Below is a small trained network, with its code and all its weights. Each question gives an input and a target symbol and asks what happens when units are switched off, that is, made to give their printed mean instead of their output.

import numpy as np


def w(rows, s, z=0):
    codes = np.array(rows[::2]) - 128.0
    scale = np.full(codes.shape[1], s)
    scale[-1] = z or s
    return codes * scale


def norm(h):
    return h / np.sqrt((h * h).mean(-1, keepdims=True) + 1e-5)


def f(y):
    return y / 2 * (1 + np.tanh(0.7978845608 * (y + 0.044715 * y**3)))


def softmax(a):
    e = np.exp(a - a.max(-1, keepdims=True))
    return e / e.sum(-1, keepdims=True)


def log_softmax(a):
    a = a - a.max(-1, keepdims=True)
    return a - np.log(np.exp(a).sum(-1, keepdims=True))


def net(x, mask):
    ids = ['ΓΛΠΦδζξσ'.index(c) for c in x.split()]
    T = len(ids)
    res = E[ids] + P[:T]
    r = norm(res)
    for j in range(2):
        rows = slice(2 * j, 2 * j + 2)
        q, k, v = (r @ M[0][rows].T for M in (Q, K, V))
        z = softmax(np.where(np.tri(T) > 0, q @ k.T / 2**0.5, -1e9)) @ v
        o = O[0][rows]
        res = res + np.where(mask[j], z, o[:, -1]) @ o[:, :-1]
    y = f(norm(res) @ A[0][:, :-1].T + A[0][:, -1])
    res = res + np.where(mask[2:6], y, B[0][:, -1]) @ B[0][:, :-1]
    return log_softmax(norm(res)[-1] @ U[:, :-1].T + U[:, -1])


Q, K, V, O, A, B = {}, {}, {}, {}, {}, {}
E = w([
[134,115,92],'Γ',
[135,107,109],'Λ',
[74,202,160],'Π',
[140,115,253],'Φ',
[149,110,99],'δ',
[118,117,105],'ζ',
[225,58,147],'ξ',
[147,110,126],'σ',
],0.018)
P = w([
[81,154,186],'0',
[193,207,61],'1',
[206,225,37],'2',
[230,234,33],'3',
[234,241,19],'4',
[255,243,16],'5',
],0.0054)
Q[0] = w([
[208,206,7],'head 1',
[152,43,27],'head 1',
[196,156,174],'head 2',
[95,76,213],'head 2',
],0.014)
K[0] = w([
[83,103,135],'head 1',
[92,8,89],'head 1',
[153,124,170],'head 2',
[155,210,134],'head 2',
],0.018)
V[0] = w([
[187,47,99],'head 1',
[175,87,59],'head 1',
[248,229,122],'head 2',
[119,100,220],'head 2',
],0.012)
O[0] = w([
[156,219,108,177],'head 1',
[219,149,160,138],'head 1',
[22,113,249,2],'head 2',
[149,154,94,169],'head 2',
],0.011,0.008)
A[0] = w([
[142,83,45,212],'neuron 1',
[177,191,93,233],'neuron 2',
[255,70,131,159],'neuron 3',
[189,107,130,253],'neuron 4',
],0.0099,0.0015)
B[0] = w([
[42,120,136,208],'neuron 1',
[103,162,176,253],'neuron 2',
[158,9,155,239],'neuron 3',
[71,67,227,189],'neuron 4',
],0.014,0.0065)
U = w([
[124,236,115,146],'Γ',
[172,245,171,156],'Λ',
[43,141,67,222],'Π',
[92,153,208,211],'Φ',
[207,189,183,24],'δ',
[127,53,90,75],'ζ',
[204,33,203,6],'ξ',
[228,182,60,252],'σ',
],0.011,0.003)

Each question gives the input, a string of symbols that net reads in full, and the target symbol t.
The units are the heads (2 rows each of Q, K, V and O) and the neurons (one row each of A and B). Each row of codes is followed by its name. A weight is (code - 128) times the scale printed after its matrix; where a second scale follows, it is the last column's (O, A, B and U).
mask holds one flag per unit, heads first, then neurons. A switched-off unit (its flag False) gives its mean, the last column of its rows in O or B, instead of its output. The means were averaged over made-up inputs and are rounded, as every weight is.
A unit's drop is (log p(t) with every unit on - log p(t) with that unit switched off) / (log p(t) with every unit on - log p(t) with every unit switched off).
top k neurons: the k neurons with the biggest drops, biggest first
which heads matter: for each layer, one digit per head in row order, 1 if its drop is at least 0.15 and else 0, layers parted by /
drop when u is switched off: that unit's drop, to one decimal
input ζ Λ Φ Φ Λ ζ, target ζ: top neuron	(neuron 1)
input σ Λ Π Φ Λ Λ, target Γ: which heads matter	11
input Φ Π ξ δ ξ Λ, target Π: which heads matter	10
input ζ Λ Φ, target Φ: which heads matter	11
input Λ Γ Γ Π, target Π: which heads matter	10
input ξ Φ Λ Λ ξ δ, target Λ: which heads matter	01
input Φ Φ σ Φ δ, target Π: which heads matter	10
input Φ Λ σ, target Π: which heads matter	10
input ζ Φ Γ Φ Λ, target ζ: which heads matter	10
input Γ Λ Λ Λ δ, target ξ: which heads matter	01
input Λ ξ Φ Φ Π, target Π: which heads matter	10
input Π Φ ξ Γ, target Φ: which heads matter	01
input ξ Γ Λ δ ζ, target Λ: which heads matter	01
input ξ Λ δ Λ, target Λ: which heads matter	01
input ζ Φ Γ, target ζ: top 3 neurons	(neuron 1; neuron 3; neuron 4)
input Π ζ Φ Γ, target Φ: top neuron	(neuron 3)
input σ Λ δ Λ δ, target Γ: which heads matter	11
input ζ Λ Φ Φ δ, target ζ: drop when head 1 is switched off	0.6
input Φ Λ Γ ξ Φ Γ, target Π: drop when neuron 2 is switched off	0.2
input Π Φ Λ σ Λ Λ, target Φ: drop when head 2 is switched off	0.5
input ζ Λ Λ Λ Λ Φ, target Φ: drop when neuron 3 is switched off	0.1
input Γ δ Γ Γ σ, target ξ: top neuron	(neuron 3)
